In the rows, 128 means zero.
Each name stands for a flat space through zero: a line, a plane or more. A row that begins with a name and a colon came from that space; any other row is followed by the name of the space it lies nearest, among the names in its block.
prtn: [127 164 184  98 125 113 155 128 130 139 185 118 207 138 121 155 139 132
 186  99 127 212 110 136 184 136 195]
prtn: [ 77 178 163 157 159 121 178 111 158 140 117 137 135 108 115 101 141  95
  66 168 108  72 156 162  88 114  47]
rqzc: [113 124 159 124 153 140 113 127 128 142 115 151 162 126 155 150 137 107
 159 106 146 118  97 136 155 114 163]
rqzc: [149  75  65 133 108  87 179 166 122 146 108 103  84 127 135  72 119 157
  95 104 103  82 167 118 137 137 107]
nzhc: [146 101 109 107 125 120 120 142 111 124 128 154 124 119 127 121 129 150
 140 124 141 136 118 111 145 125 142]
fcmd: [172  99 146 157 120 147 144  79 102 111 174 119 159 179 106 143 124 148
 108 140 124 200 150 144 144 171 120]
nzhc: [161 149 125 136 156 173  42 119 101 149  96 195 118  93 142 177 100 132
 163 130 188 164  77  95 117  88 160]
nclf: [174 134  69 154 131 139  96 150 109 183  88 131  80 114 145 136  79 151
 140 101 153 133 114  97 113 101 148]
fcmd: [177  67 124 165 107 126 118 119 121 105 110  99  94  97 157 135 119 125
  99  90 118 133 182 108 146 147 142]
nzhc: [132 149 124 167 144 169 107 113 121 136  95 133 126 164 130 122 112 124
 116 142 120 169 130 140 129 139  97]
prtn: [113  89 114  97  89 132  86 146 139  62 115  87 104 147 142 121 149 119
 153 116 100 131 135 117 151 159 152]
dnqd: [141 119 164  80 132 111 135 130 109 106 168 184 181 102 112 133 152 150
 159 131 147 190 112 114 178 127 162]
prtn: [ 92 157 169 130 137 105 171 131 157 141 137 105 155 110 136 125 143  99
 123 114 110  99 142 148 133 121 129]
nclf: [133 154  69 153 133 155  86 144 126 167  79 118  73 144 137 129  90 132
 133 130 139 104 104 118  85 107 115]
nclf: [116  94 125 141 134 133 144 107 130 154 148  96 140 181 141 158 128 111
 132 114 141  50 100 160 103 132 146]
nclf: [111 194 168 180 167 161 114 121 142 137  62 159 132  92 143 108 119  97
  96 142 110 176 158 134 140 114  76]
nzhc: [126 136 188 133 112 145  98  91 141  36 138 133 130  87 113 134 156 105
  95 164 105 192 181 120 134 157  96]
dnqd: [136 139 179 142 153 133 148 109 119 120 132 174 172 104 122 120 140 127
 109 139 127 186 149 134 165 131 109]
dnqd: [169 132 146 185 138 142 111  98 125 135 109 136  99  67 142 155 104 114
  83 123 144 132 168 111 102 114 113]
prtn: [117 227 141 114 145 136  99 151 137 169 117 152 142  93 122 145 106 128
 176 127 147 188  92 110 126  88 154]
rqzc: [110 171 102 107 101 112 140 137 145 132 161  83 109 149  96 126 120 138
 135 148 116 120 122 130  84 130 121]
rqzc: [ 88 178 134 171 181 127 140 154 154 193  40 157 104  64 168 104 114  87
  96 115 131  44 134 134 107  71  87]
fcmd: [165  85 125 165 163 170  78 100  95 142  91 188 120 119 154 160 113 125
 118 127 175 113 105 120 124 111 130]
rqzc: [173 115  98 147  94 153 128  89 104 118 186  77 130 223  89 147 105 164
 127 148 120 198 130 142 110 179 126]
nclf: [112 138 172 122 135 147  98  86 136  97 159 142 145 119 118 175 144 102
 127 158 152 110 109 137  93 123 130]
fcmd: [112  99 159 113 146 127 145 132 121 125 127 153 179 148 145 120 153 122
 149 111 125 136 113 146 185 137 148]
fcmd: [121 104 155 179 151 187  91  84 123 115  99 122 146 187 156 154 130  93
 120 129 126 132 121 161 137 153 117]
nclf: [110 137 145 154 145 139 137 119 139 144 111 117 139 142 143 130 128 105
 118 121 120 107 130 149 128 128 117]
dnqd: [119 107 129  96 127 134 109 124 118  96 141 157 139 140 116 129 148 135
 141 151 139 129 106 127 133 134 128]
dnqd: [135 173 176 144 129  97 157 137 153 145 129 113 136  40 142 136 123 108
 117  94 118 150 173 111 141 106 148]
rqzc: [123  88 121  76 116 110 129 142 116  92 150 156 140 131 115 113 155 148
 145 139 133 126 113 119 151 137 139]
fcmd: [128  99 115 127 128 122 171 118 114 113 146 140 140 172 100  88 142 151
  93 160 110 132 145 148 135 156  78]
nzhc: [149 122  94 148 149 169  77 127 103 176  97 145 121 170 151 160  96 135
 166 111 165 127  70 126 123 111 160]
dnqd: [119 150 139 169 143 144 141 133 137 154  90 105 140 151 151 111 117 111
 123 105 100 155 147 147 158 138 118]
fcmd: [116 175 167 115 133 101 185 137 139 171 172 106 193 140 122 136 130 129
 164  98 119 169 118 147 163 126 170]
nzhc: [ 80 134  60 130 152 118 194 167 130 222 106 100 137 239 132  80 113 140
 143 118 114  38  76 178 117 121 105]
nzhc: [178 110 130 140 129 141  85 115 108 142 130 142 121  95 147 179 106 134
 150  99 168 149 113 100 130 112 182]
dnqd: [134 133 124 185 141 166 103 124 130 147  69 103 115 154 164 127 106 107
 122 102 110 149 142 138 146 138 122]
fcmd: [157  65 118 183 176 155 158  94  87 163 103 188 146 171 137 110 121 142
  75 142 148 100 128 157 138 134  75]
nclf: [102 107 100  78 143 133 110 149 110 107 112 197 132 148 111  92 151 149
 142 169 141 112  85 126 138 121 101]
rqzc: [108 160 156 118 148 160  91 100 127 133 149 151 159 151 120 176 130 112
 161 151 161 130  72 142 103 114 146]
prtn: [126 144 120 127 130 137 110 132 127 129 117 136 119 125 125 127 122 130
 132 137 131 138 121 122 121 122 122]
nclf: [124 116 151 174 152 145 143  95 133 169 129 104 148 157 155 166 118  97
 119 105 141  72 117 161 111 124 140]
prtn: [115  27  80 116 163 130 130 154 102 172  81 167 131 178 177 116 138 129
 152  92 160   4  65 146 154 112 154]
dnqd: [143 117 119 128 117 132  93 131 128 122 119 118 103 105 143 152 119 122
 141 111 141 117 124 109 118 119 157]
nzhc: [104 132  92  77 137 120 107 164 122 148 117 165 121 128 127 123 131 141
 171 133 156  84  67 116 119  96 149]
fcmd: [144  93  93 139 154 152 125 103  93 127 121 196 116 161 101 106 126 157
  85 187 153 106 112 137  98 129  60]
nclf: [124 172 125 154 154 157  96 135 127 141  71 166 110 104 135 112 112 122
 116 145 130 157 129 119 125 108  93]
prtn: [163 140 139 143 137 116 154 126 117 189 155 121 158 121 137 161 103 140
 152  86 152 150 115 126 142 112 180]
prtn: [ 99 125 146 136 154 127 161 125 133 157 125 133 163 157 140 124 138 112
 129 121 127  88 111 160 138 124 124]
rqzc: [107 143 159 112 131 124 134 141 137 100 115 144 152 112 129 101 150 121
 133 130 104 172 144 128 172 137 120]
rqzc: [156 142  90 119  73 111 124 114 136 121 196  50  86 142  92 165 104 147
 131 136 131 122 134 113  57 140 149]
nzhc: [127 119 118 123 121 119 152 138 124 110 123 132 127 139 115  87 137 144
 108 141 102 152 153 130 149 147  96]
nzhc: [149 123  80 130  80 109 141 167 133 113 112  61  89 145 128  82 114 154
 129 100  75 186 178 110 160 163 130]
prtn: [141 129 162 142 131 100 186 110 132 146 168 118 157 107 120 136 131 128
 105 117 127 126 155 139 131 129 131]
dnqd: [131 117 103 106 119 110 146 122 121 128 166 135 116 134  97 127 130 149
 114 157 143  90 117 127  87 124 111]
dnqd: [145 103 156 168 148 151 116 104 121 140 110 130 143 127 161 157 122 106
 123 100 139 125 132 137 146 129 147]
fcmd: [115 143 140 134 114 127 109 139 152 121 110  85 114 107 153 142 126 100
 144  97 113 121 140 122 132 126 157]
nclf: [145 156 155 213 138 145 159  88 142 167 126  70 130 143 141 150  99 101
  84 109 110 134 172 156 105 140 108]
rqzc: [157 111 167 173 146 158 112 101 115 113 102 150 147 115 150 136 126 116
 108 116 124 189 159 129 169 143 123]
[131 168 106 129  97  91 155 152 153 143 139  71  88  90 117 117 110 133
 116 115 106 117 163 111  96 119 127]
fcmd
[159  63 122 180 127 118 181  96 119 153 146  89 125 156 142 136 119 126
  80 103 124  70 162 153 117 149 119]
prtn
[146 170 112 121 113 111 141 130 129 148 162 117 115 110  97 136 108 150
 127 141 137 148 130 113  93 116 127]
fcmd
[123 130 147  94 102 118  97 122 143  94 165 104 123  99 125 171 139 114
 157 122 141 115 116 112 108 123 174]
nclf
[141 148 179 111 155 157  64  93 111  91 138 224 147  59 113 171 140 123
 132 172 181 170 103 102 115  99 128]
nclf
[137 145 124 173 143 146 130 116 128 158 105 120 117 135 137 130 106 120
 105 126 127 126 139 137 112 124 106]
rqzc
[133 151 122 107 109  90 138 155 144 147 143 105 110  71 131 140 119 130
 146 100 135 109 132 102 115 102 167]
nzhc
[137 172 123 155 126 140 103 122 140 156 120 100 101 108 134 161  98 114
 131 119 139 123 126 118  86 108 139]
fcmd
[193 169  88 199 103 107 150 175 138 201  72  45  73  79 168 109  61 141
 122  38  91 197 201  90 158 121 162]
nclf
[114 159 125 145 138 132 140 134 136 142 107 126 122 132 125 106 121 123
 111 138 113 132 139 137 121 125  96]
rqzc
[108 168 134 143 176 166 106 117 116 152  93 198 142 139 120 120 123 124
 120 171 150 135  93 141 114 105  81]
nzhc
[158 124 139 148 162 132 136 138 103 157  92 193 147  92 143 108 119 144
 120 114 141 174 136 115 176 111 123]
nclf
[122 109 108  74 114 135 130 120 101  59 166 181 145 182  63  80 160 176
 117 210 116 191 119 132 138 166  68]
rqzc
[ 65 199 150 117 145 136 113 160 163 160  92 106 148 134 155 132 130  88
 179 104 115 116  92 143 139 104 156]
prtn
[102 142 175 158 162 165 133  68 129 111 142 159 161 161 108 140 144 103
  85 186 134 116 124 170  96 138  65]
nclf
[113 146 110  97 100  78 187 159 144 125 157  97 121 119 100  84 137 149
 116 134  95 125 157 125 127 135 110]
fcmd
[130 129  83 125 106 108 161 146 130 134 134  97 100 152 106  90 119 152
 108 139 103 121 149 129 112 141  97]
rqzc
[145 180 141  97 103  75 147 161 146 133 155 118 115  27 116 131 121 140
 140 106 128 162 158  84 128  99 163]
dnqd
[ 80 183 139 112 117 103 169 152 164 142 140  76 143 142 121 108 136 112
 142 120  92 120 133 148 128 130 128]
fcmd
[ 55 168 130 117 130 131 104 175 173 129  61  89 111 124 168 107 140  79
 160 101  94  80 117 137 139 114 138]
nclf
[111 136 123 132 111 132 139 134 138  87 113 106 119 155 113  80 140 130
 104 151  79 171 168 137 146 163  80]
nzhc
[143 149 147 138 100 103 156 137 145 114 141  81 126  97 126 116 125 128
 117 104  92 183 185 117 152 146 137]
nclf
[172  86 164 156 126 106 165  94 121 144 174 110 149  96 141 172 124 123
 108  91 148 108 155 129 129 129 166]
nzhc
[163  14  74 134  97 123 112 125 110  81 114 110  66 137 142 114 134 142
  90 122 123  63 158 113 118 156 116]
prtn
[103  83  84 145 132 169  89 121 123  96  76 127  87 193 137 101 135 117
 102 161 113  75 119 148 106 151  71]
prtn

Each name stands for a flat space through zero: a line, a plane or more. A row that begins with a name and a colon came from that space; any other row is followed by the name of the space it lies nearest, among the names in its block.
ls-mr: [103  93 117 135  85 107  83 159 200 142 123 136 115 116 203 115 122 137
 147 160 152 135 106 106 128 107 127]
bd-sz: [124 100  98 108 152 155 130 155 135 174 102 146 111  80 146 103 118 160
 138 162 109 107 167 144  94 112 129]
hn-hm: [138 109  72  82 140 196 185 100  79  99 103 153 119 106  24 149 105 125
 127 134 109 121 158 153 109 133 120]
hn-hm: [124 121 113 110 153 100 128 202 141 178 108 147 139 102 188 121 149 170
 139 126 123 124 134 131 109  89 123]
hn-hm: [ 99 126 149 140 179 156  92 138 141 191  84 144 113 103 109  92 182 198
  67 182 147  94 185 134  89 106 146]
ls-mr: [103 147  61 117 197 132 158 118  81 141 146 136 112 123 103 179 112 142
 102 130 142 166 156 153 134 141 106]
bd-sz: [158 138 156 125 128 114 107  90 135 128 159 105 123 134 167 111  98 133
 150 134 120 122 110 152 118 142 157]
ls-mr: [134 142 165 137 149  99  95 152 138 170 152 121 110  98 212  84 124 162
 150 149 128 102 132 157  94 131 156]
ls-mr: [147 156 107 123 141  39 151 204 104 113 153 145 168 163 182 180 142 136
 120  67 134 147  62 114 153 101 117]
gn-th: [135 154 127 140 162  92 103 110 116 132 166 122 121 154 156 150 119 157
  96 134 149 134 106 139 123 135 145]
jz-sc: [135 105 106  83  86 113 124 129 173 123 127 117 147 140 174 155 109 129
 192 103 136 177  94 122 131  98 113]
jz-sc: [154 145 206 133 117 176 141  83 102 120 111 100 140 130  60  85 153 106
 143 106  98  99 163 135 114 148 137]
nq-hp: [122 173 116 115 163  69 141 145  92 100 178 143 119 124 160 158 118 148
 132 120 167 143  85 181 132 142 153]
hn-hm: [ 92 142  96 144 122  62 121 192 127 103 166 155 112 125 185 162 128 130
 125 126 176 146  79 127 143 130 120]
ls-mr: [ 99 133  93 105 126 111 140 156 124 116 131 141 131 133 127 174 143 141
 141 107 164 170 113 128 130 111 102]
jz-sc: [111 106 118 123 117 165 108  99 148 130 121 133  98 107 113 113 114 139
 129 172 142 120 147 138 107 135 137]
bd-sz: [112 143 161 176 116 153 100 101  97 114 160 112  90 139  91 121 134 116
 107 135 144 108 150 105 100 167 112]
jz-sc: [148 102 137 144  93 140 126  98 163  97 101 134 146 144  99 106 117  92
  94 151 107 101 105 108 170 130 157]
hn-hm: [130 125 107 124 108 161 156 148  63  69 130 168 106 124  32 150 137 130
 102 121 138  86 122 118  88 138 116]
hn-hm: [192  86 115 123  81 156 119  55 152  93 130 114 137 165 107 127  64  96
 119 140  81 105  96 101 137 134 148]
jz-sc: [134  97  96 104  78 140 120 124 141 104 154 129 101 113 155 138  78 119
 188 133 130 136 107 128  98 133 115]
hn-hm: [128 113 160 143  70 145 124  91 166 100 129 105 125 118 136  90 102  63
 173 136 113 131 122 127 163 155 137]
gn-th: [126 162 169 113 174 114 115 130 118 158 116 126 144 135 123 124 181 188
 105 122 153 127 139 155 104 106 150]
bd-sz: [162 132  81 107 168 125 106  94  83 124 177 139  97 150 125 173  83 193
  92 147 140 113 109 144  64 131 142]
hn-hm: [159 114 118 147  88  79 108 151 145 108 174 126 121 139 213 128  76 104
 151 124 112 114  70 108 133 137 134]
ls-mr: [129 132 123 151 111 141 151 134  90  97 135 129 128 146  78 147 132  91
 114  99 117 122 130  96 136 146  98]
jz-sc: [166 140 115 136 183 107 132 157  88 166 124 133 155 167 125 156 149 171
  65  98  98 108 133  95 108 100 115]
gn-th: [ 87 145 153 167 153  96  63 107 182 174 122 102 142 180 160 148 180 162
  66 138 176 172 133  89 155 107 119]
jz-sc: [171 122 156  87  86 115 146 130 144 103 125 121 156 123 155 109 111 112
 196  99 104 124  90 151 130 115 151]
bd-sz: [169 120  65  74 180 130 152 113 106 166 131 121 147 143 142 175  91 168
 137 106  94 158 136 141 106 100 114]
ls-mr: [114 142 118 147 178 147 150 133  88 141 127 143 105  92  99 107 125 125
  97 157 117 100 169 157 128 156 138]
nq-hp: [128 135 155 128 117 105 115 185 122 126 126 151 126 116 147 112 161 161
 129 124 145  94 110 128  93 110 138]
gn-th: [160 125 157 125 114 143 113  76 139 114 118 113 147 165  94 126 132 133
 104 126 119 116 115 115 128 122 148]
nq-hp: [140 129 158 119  77 152 162 131 103  64 119 142 131 114  66 108 134  88
 157 110 121  97 112 139 128 144 138]
bd-sz: [118 133 130 164 111  96 149 146 140  95 140 135 130 111 157 105 105  58
 132 137 117 122 102 137 198 160 144]
hn-hm: [125 123  85  70 191 151 151  89 149 175  65 125 176 152  82 170 158 174
  94 123 128 186 161 142 154  76 125]
bd-sz: [109 116 148 127  90 129 106 145 161 122 112 134 127 124 134 116 153 135
 141 134 153 127 119 115 120 113 127]
hn-hm: [156 131 108 140 141  93 120 169  96 138 181 136 100 112 200 126  82 141
 144 129 108  97 109 133  89 142 129]
gn-th: [ 61 121  78 126 122 116 157 184 143 124 119 151 114  84 149 142 131  96
 159 135 158 171 137 139 168 131  97]
gn-th: [ 95 146 174 143 164 134 114 119 160 184  88 106 148 124 130  98 185 139
 111 135 136 149 177 133 154 116 131]
nq-hp: [102 149 141 128 146 113 128 134 128 121 130 140 119 106 132 115 143 137
 124 148 159 128 125 166 138 136 153]
nq-hp: [145 123 131 177 103 117  96 114 121 111 170 116 108 160 144 135  98 107
 101 131 119 106 106  83 122 153 119]
nq-hp: [139 168 187  81  91  88 148 184  94  66 140 154 146 120 117 130 179 159
 183  76 173 111  67 171  88 109 154]
gn-th: [ 84 113 109 153 110 141 133 120 157 105 118 143 105  96 118 107 112  81
 120 176 144 130 134 139 177 156 139]
jz-sc: [111 160 108 126 181  74 159 171 118 144 114 139 170 147 140 165 166 134
  93  96 140 167 116 132 183 105 121]
bd-sz: [122 106  63 133 104 115 118 111 139 101 165 128 109 152 151 178  74 106
 128 133 140 161  95 102 144 139 104]
jz-sc: [122 124 143 125 113 156 121 106 128 126 130 117 112 118 112 115 125 124
 149 134 131 127 145 133 109 139 124]
gn-th: [134  97  67 143 118 118 113  78 183 133 104 105 177 224 113 204 120 103
  57 108 119 196 104  40 205  96  88]
ls-mr: [102 119  83  88 153 134 125 117 147 139 114 145 120 115 125 153 126 170
 123 157 163 159 131 159 122 107 137]
gn-th: [139 117 178 102  96 169 141 130 141 139  77 115 157 121  88  97 171 125
 168  98 107 122 156 118 112 103 118]
ls-mr: [ 96  88 106 110 100 203 133  86 159 104  72 150 114 107  36 116 136 120
 109 178 145 123 157 131 135 124 135]
gn-th: [158 126 142 120 105 114  88 145 114 120 149 135 124 166 132 153 145 187
 113 108 146 101  93  93  56 101 122]
nq-hp: [152 105  97 150 101  86 107 139 161 127 159 119 131 152 208 142  76 101
 132 126 105 135  84  90 153 128 121]
nq-hp: [161 146  97 113 180 102 130  73 117 129 145 116 154 181 123 178 106 150
  78 120 124 157 103 138 153 121 147]
gn-th: [131 124 132  94 116 130 135 129 150 140  87 115 179 172 101 166 176 146
 132  77 134 174 125  94 138  79  98]
ls-mr: [ 93 133 150 185 113 150 132 129 124 151 145  89 105 107 145  99 120  53
 167 115 103 147 183 100 154 176  78]
bd-sz: [ 98 132 124 179 117 146 129 126 104 109 145 127 100 129  93 131 127  86
 103 134 134 122 148  99 141 166 100]
nq-hp: [183 117 130 106  95 114 167 144 117  65 108 161 165 139  91 123 120 106
 115 112  98  82  68 133 151 114 167]
hn-hm: [132 139 102 109 151 138 153  49 130 127 155  89 128 128 138 144  68  84
 170 125 111 188 141 169 174 162 129]
nq-hp: [134 112 134 138 104 139 120  71 172 115 115 107 143 149 121 119 108  88
 121 142 116 145 119 118 179 137 142]
jz-sc: [133 126 109 114 138 137 148 120 122 127 109 128 149 146  96 152 137 127
 114 111 120 146 132 119 143 115 116]
bd-sz: [136 142 144 128 128  78  95 144 132  69 150 187 105 114 140 107 128 182
  71 194 186  58  49 182 109 128 223]
ls-mr: [128 148 160 147 132 138 119 118  99 142 161 100 107 122 139 116 123 120
 158 111 120 127 155 128  99 156 109]
jz-sc: [131 150 149 134 175 107 131 144 123 153 109 138 146 124 132 110 160 155
  88 137 127 109 135 148 139 116 157]
bd-sz: [ 68 101  55 177 122 155 131 169 104 104 132 175  71 101  81 147 118 106
  68 176 153 105 149  91 127 155  92]
nq-hp: [138 129 124  85 137  93 162 182 139 113  93 170 160  99 142 114 148 147
 135 130 132 111  91 174 148  94 172]
[ 67 148 132 171 115 151 136 122  94  93 168 128  67  85 101 114 115  76
 149 151 161 131 157 148 134 195 110]
jz-sc
[138 116 171 122  60 136  96 118 155 110 134 107 130 149 137 122 138 127
 173 105 139 131 107  99  98 118 116]
ls-mr
[189  91  62 152 127 144 150 132  79 113 169 143  93 113 141 122  26  90
 116 149  49  64 122 109 107 166 124]
gn-th
[153 134 134 100 142 123 119 135 115 151 123 120 150 160 125 157 154 179
 125  92 128 137 126 111  87  92 113]
nq-hp
[153 105 143 105 100 184 151 127 114 125  82 129 148 131  56 118 153 126
 139 101  94 105 155 102 100 108 108]
nq-hp
[133 114  99 109 132 127 131 113 148 135 122 126 136 132 141 142 108 129
 134 133 123 149 122 132 142 117 129]
bd-sz
[122 144 123 118 167 117 146 143 114 140 114 141 140 118 120 129 147 145
 109 130 132 129 135 153 139 120 141]
jz-sc
[176 133 155 158 117 120 135 118 106 113 139 113 148 161 118 119 116  94
 106 101  82  96 112  97 142 142 131]
ls-mr
[163 108 172 155  89 163 107 101 131 127 136 108 110 121 127  76 102 103
 145 141  86  76 142 108  99 152 136]
gn-th
[160 155 107 117 168  97 169 139  78 119 146 131 153 148 123 161 117 124
 114  89 105 134 109 141 145 129 128]
bd-sz
[136 124 200  99  90 166 135 168 127 157  88 112 145 100 117  82 184 141
 207  82 107 112 169 120  71 100 102]
gn-th
[130 135 123 122 111 141 131  95 109 118 162  95 119 149 124 160 105 107
 172  92 127 168 133 116 117 146  90]
nq-hp
[191  97 121 121 133 153 103  80 137 144 113 122 142 167 109 127 104 160
  78 145  86  89 123  98 100 107 149]
hn-hm
[147 102 130 104 101 136 119 132 145  99 141 163  85  55 167  63  72 137
 170 199 125  62 103 196  93 146 198]
jz-sc
[194 128 143  89 146 125 141 146  97 141 128 138 140 114 143 106 115 171
 147 116  86  77 118 157  72 108 159]
jz-sc
[130 149 177 148 132 170 117  75  95 110 115 116 131 167  24 131 175 140
  71 120 141 108 152 107 108 138 128]
hn-hm
[136 156 161 149 132 108 148 154  96 115 139 127 138 126 126 114 144 105
 130 101 116 110 123 131 140 144 130]
bd-sz
[105  87  63 132  53 156 144  96 151  63 137 127 115 148  90 175  80  51
 150 123 136 174 104  84 173 148  83]
jz-sc
[138 110 113  94 138 157 153 125 135 150  92 129 144 110 112 120 127 133
 148 126 102 133 154 140 126 109 125]
hn-hm
[128 137 158 150  98 124 110  82 138  95 170 107 102 122 150 104  89  88
 158 146 136 126 110 149 142 173 151]
gn-th
[135 150 128  65 184 140 173 135  95 148 100 141 146  93 100 124 151 172
 152 117 126 134 154 198 107 107 150]
jz-sc
[112 112 121 134 125 154 119 135 135 147 117 131 109 107 125 114 129 133
 131 148 127 119 157 120 109 129 116]
bd-sz
[133 143 199 129 153 149 136  89 153 135  65 129 163 117  73  65 178 128
  86 158 119  96 150 167 169 122 192]
jz-sc
[124 111 125 107 123 124 120 137 165 134 103 145 132 107 147 108 131 148
 132 157 138 120 118 148 131 107 156]
bd-sz
[120 134 133 119 135 110 168 174 136 125  85 148 166 113 119 116 163 109
 125 112 119 129 123 139 175 108 137]
bd-sz
[114 132  94 134 161 130 171 123 119 134 130 128 122  91 139 116  90  78
 142 143 102 145 151 164 181 159 131]
gn-th
